Below are the code and all the weights of a small trained network. Each question names an input and a target symbol and asks about switching units off, where a switched-off unit gives its printed mean instead of its output.

import numpy as np


def w(rows, s, z=0):
    codes = np.array(rows[::2]) - 128.0
    scale = np.full(codes.shape[1], s)
    scale[-1] = z or s
    return codes * scale


def softmax(a):
    e = np.exp(a - a.max(-1, keepdims=True))
    return e / e.sum(-1, keepdims=True)


def log_softmax(a):
    a = a - a.max(-1, keepdims=True)
    return a - np.log(np.exp(a).sum(-1, keepdims=True))


def net(x, mask):
    ids = ['ΞΠαεημτ'.index(c) for c in x.split()]
    T = len(ids)
    res = E[ids] + P[:T]
    u = 0
    for l in range(3):
        r = res
        for j in range(3):
            rows = slice(3 * j, 3 * j + 3)
            q, k, v = (r @ M[l][rows].T for M in (Q, K, V))
            z = softmax(np.where(np.tri(T) > 0, q @ k.T / 3**0.5, -1e9)) @ v
            o = O[l][rows]
            res = res + np.where(mask[u + j], z, o[:, -1]) @ o[:, :-1]
        u += 3
    return log_softmax(res[-1] @ U[:, :-1].T + U[:, -1])


Q, K, V, O = {}, {}, {}, {}
E = w([
[149,15,127],'Ξ',
[113,98,139],'Π',
[180,140,2],'α',
[105,111,103],'ε',
[169,167,98],'η',
[171,120,127],'μ',
[159,72,50],'τ',
],0.015)
P = w([
[186,92,182],'0',
[31,106,110],'1',
[100,104,158],'2',
[184,84,111],'3',
[24,165,73],'4',
[110,125,161],'5',
[166,85,100],'6',
[14,155,80],'7',
[116,165,151],'8',
[163,87,79],'9',
[1,155,90],'10',
[119,178,152],'11',
],0.016)
Q[0] = w([
[191,182,46],'0.h1',
[211,72,124],'0.h1',
[59,203,101],'0.h1',
[12,208,40],'0.h2',
[172,77,2],'0.h2',
[54,175,79],'0.h2',
[31,114,196],'0.h3',
[210,34,93],'0.h3',
[188,11,65],'0.h3',
],0.0077)
K[0] = w([
[180,207,120],'0.h1',
[199,28,148],'0.h1',
[177,55,85],'0.h1',
[118,123,46],'0.h2',
[62,104,129],'0.h2',
[92,150,43],'0.h2',
[182,237,9],'0.h3',
[53,60,10],'0.h3',
[47,255,230],'0.h3',
],0.0077)
V[0] = w([
[116,57,186],'0.h1',
[65,166,141],'0.h1',
[78,181,86],'0.h1',
[155,121,145],'0.h2',
[150,124,187],'0.h2',
[187,166,118],'0.h2',
[45,217,15],'0.h3',
[240,176,1],'0.h3',
[168,101,103],'0.h3',
],0.0085)
O[0] = w([
[140,172,113,204],'0.h1',
[208,91,98,2],'0.h1',
[55,174,79,44],'0.h1',
[72,237,59,102],'0.h2',
[189,165,127,31],'0.h2',
[81,130,220,40],'0.h2',
[107,192,122,145],'0.h3',
[187,231,1,137],'0.h3',
[150,62,117,191],'0.h3',
],0.0044,0.0034)
Q[1] = w([
[175,166,161],'1.h1',
[139,24,190],'1.h1',
[12,136,64],'1.h1',
[51,122,2],'1.h2',
[68,182,222],'1.h2',
[54,178,83],'1.h2',
[173,87,110],'1.h3',
[80,231,56],'1.h3',
[5,93,77],'1.h3',
],0.0089)
K[1] = w([
[104,26,89],'1.h1',
[10,182,155],'1.h1',
[189,253,153],'1.h1',
[45,92,140],'1.h2',
[113,115,6],'1.h2',
[50,3,209],'1.h2',
[83,115,92],'1.h3',
[254,132,141],'1.h3',
[44,184,61],'1.h3',
],0.0073)
V[1] = w([
[105,150,54],'1.h1',
[63,254,25],'1.h1',
[126,43,85],'1.h1',
[189,130,22],'1.h2',
[137,88,153],'1.h2',
[160,70,83],'1.h2',
[71,136,76],'1.h3',
[232,138,161],'1.h3',
[39,57,140],'1.h3',
],0.0084)
O[1] = w([
[204,129,103,129],'1.h1',
[118,115,71,2],'1.h1',
[174,16,115,250],'1.h1',
[216,218,111,166],'1.h2',
[133,183,152,187],'1.h2',
[159,147,95,237],'1.h2',
[167,194,154,185],'1.h3',
[98,88,89,56],'1.h3',
[90,253,21,224],'1.h3',
],0.0064)
Q[2] = w([
[6,224,51],'2.h1',
[69,120,170],'2.h1',
[181,132,198],'2.h1',
[79,27,173],'2.h2',
[155,97,136],'2.h2',
[124,117,194],'2.h2',
[157,192,180],'2.h3',
[220,201,155],'2.h3',
[89,136,112],'2.h3',
],0.011)
K[2] = w([
[152,105,252],'2.h1',
[161,128,130],'2.h1',
[67,160,138],'2.h1',
[116,66,115],'2.h2',
[76,128,131],'2.h2',
[92,127,217],'2.h2',
[194,134,130],'2.h3',
[94,166,123],'2.h3',
[112,29,174],'2.h3',
],0.014)
V[2] = w([
[126,143,164],'2.h1',
[120,102,73],'2.h1',
[221,36,59],'2.h1',
[143,137,208],'2.h2',
[53,147,103],'2.h2',
[172,254,123],'2.h2',
[41,61,67],'2.h3',
[195,157,193],'2.h3',
[92,198,52],'2.h3',
],0.011)
O[2] = w([
[132,65,116,113],'2.h1',
[153,90,142,148],'2.h1',
[60,104,220,248],'2.h1',
[108,115,84,92],'2.h2',
[103,166,187,91],'2.h2',
[165,53,124,120],'2.h2',
[209,80,116,145],'2.h3',
[211,254,185,124],'2.h3',
[29,173,140,91],'2.h3',
],0.0073,0.015)
U = w([
[251,127,113,168],'Ξ',
[204,162,9,168],'Π',
[116,54,35,4],'α',
[133,145,16,195],'ε',
[139,234,99,146],'η',
[197,254,124,130],'μ',
[79,157,159,86],'τ',
],0.0066,0.0038)

Each question gives the input, a string of symbols that net reads in full, and the target symbol t.
The units are the heads (3 rows each of Q, K, V and O). Each row of codes is followed by its name. A weight is (code - 128) times the scale printed after its matrix; where a second scale follows, it is the last column's (O and U).
mask holds one flag per head, layer by layer. A switched-off head (its flag False) gives its mean, the last column of its rows in O, instead of its output. The means were averaged over made-up inputs and are rounded, as every weight is.
A unit's drop is (log p(t) with every unit on - log p(t) with that unit switched off) / (log p(t) with every unit on - log p(t) with every unit switched off).
The circuit of an input: a set's keep is (log p(t) with only the set's units on - log p(t) with every unit switched off) / (log p(t) with every unit on - log p(t) with every unit switched off). Starting from all 9 units, units are removed one at a time, each time the one whose removal leaves the highest keep (on an exact tie, the one counted first), for as long as the keep stays at least 0.8.
circuit, biggest first: the units of the circuit, biggest drop first
unit that matters most: the unit with the biggest drop
which heads matter: for each layer, one digit per head in row order, 1 if its drop is at least 0.15 and else 0, layers parted by /
drop of u: that unit's drop, to one decimal
input τ η τ Ξ Π τ μ Π μ τ η, target τ: circuit, biggest first -> [2.h1; 1.h3; 1.h1]
input τ Ξ τ τ τ α η τ Ξ ε η, target τ: circuit, biggest first -> [2.h1; 1.h3; 0.h3]
input Ξ τ τ τ ε, target Ξ: circuit, biggest first -> [2.h3; 0.h3; 1.h1]
input Ξ Ξ Ξ τ τ ε Π μ, target Ξ: circuit, biggest first -> [2.h3; 0.h3; 1.h1]
input μ τ τ τ Π, target μ: circuit, biggest first -> [2.h3; 1.h1; 1.h3]
input τ τ μ τ τ Ξ Π ε τ ε Ξ, target τ: circuit, biggest first -> [2.h1; 0.h3; 1.h3; 1.h1]
input μ η Ξ Ξ, target Π: circuit, biggest first -> [2.h1; 1.h1]
input μ μ ε Π α, target μ: circuit, biggest first -> [1.h3; 2.h3; 1.h1; 0.h1]
input τ τ α τ μ, target τ: circuit, biggest first -> [2.h1; 1.h3]
input Π τ τ τ Ξ τ μ τ τ τ η, target Π: circuit, biggest first -> [1.h1; 0.h3; 2.h1]
input Π τ ε τ Ξ η μ Ξ τ η τ, target Π: unit that matters most -> 1.h1
input Ξ Π Π τ Ξ Π η α, target Ξ: which heads matter -> 001 / 101 / 001
input τ Ξ Ξ Π α, target τ: which heads matter -> 001 / 001 / 100
input α μ Π α α Ξ Π τ τ μ Π, target α: unit that matters most -> 0.h3
input Ξ τ η μ μ, target Ξ: which heads matter -> 101 / 101 / 001
input Ξ η Ξ τ Ξ α Ξ η, target Ξ: which heads matter -> 101 / 101 / 001
input τ Ξ τ τ Π Ξ Π μ Π α, target α: circuit, biggest first -> [2.h3; 1.h2]
input τ Π α μ ε, target τ: which heads matter -> 001 / 111 / 100
input Π τ Ξ Π Ξ μ η τ τ Π ε, target Π: which heads matter -> 001 / 110 / 101
input η Π Π τ τ, target η: circuit, biggest first -> [1.h3; 2.h3; 1.h1]
input Π τ Ξ η Π τ Π μ τ τ Ξ, target Π: circuit, biggest first -> [1.h1; 2.h1; 2.h3; 0.h3]
input α ε Π τ μ τ α τ, target α: unit that matters most -> 2.h2
input Ξ ε τ ε ε, target Ξ: which heads matter -> 001 / 101 / 001
input τ τ η Π τ, target τ: drop of 1.h3 -> 0.4
input Ξ ε τ α τ τ η ε τ Ξ τ, target Ξ: drop of 1.h3 -> 0.4
input τ Π Π μ ε Π τ Π μ μ Ξ, target τ: drop of 1.h1 -> 0.2
input α Π τ Π τ, target α: drop of 0.h3 -> 0.6
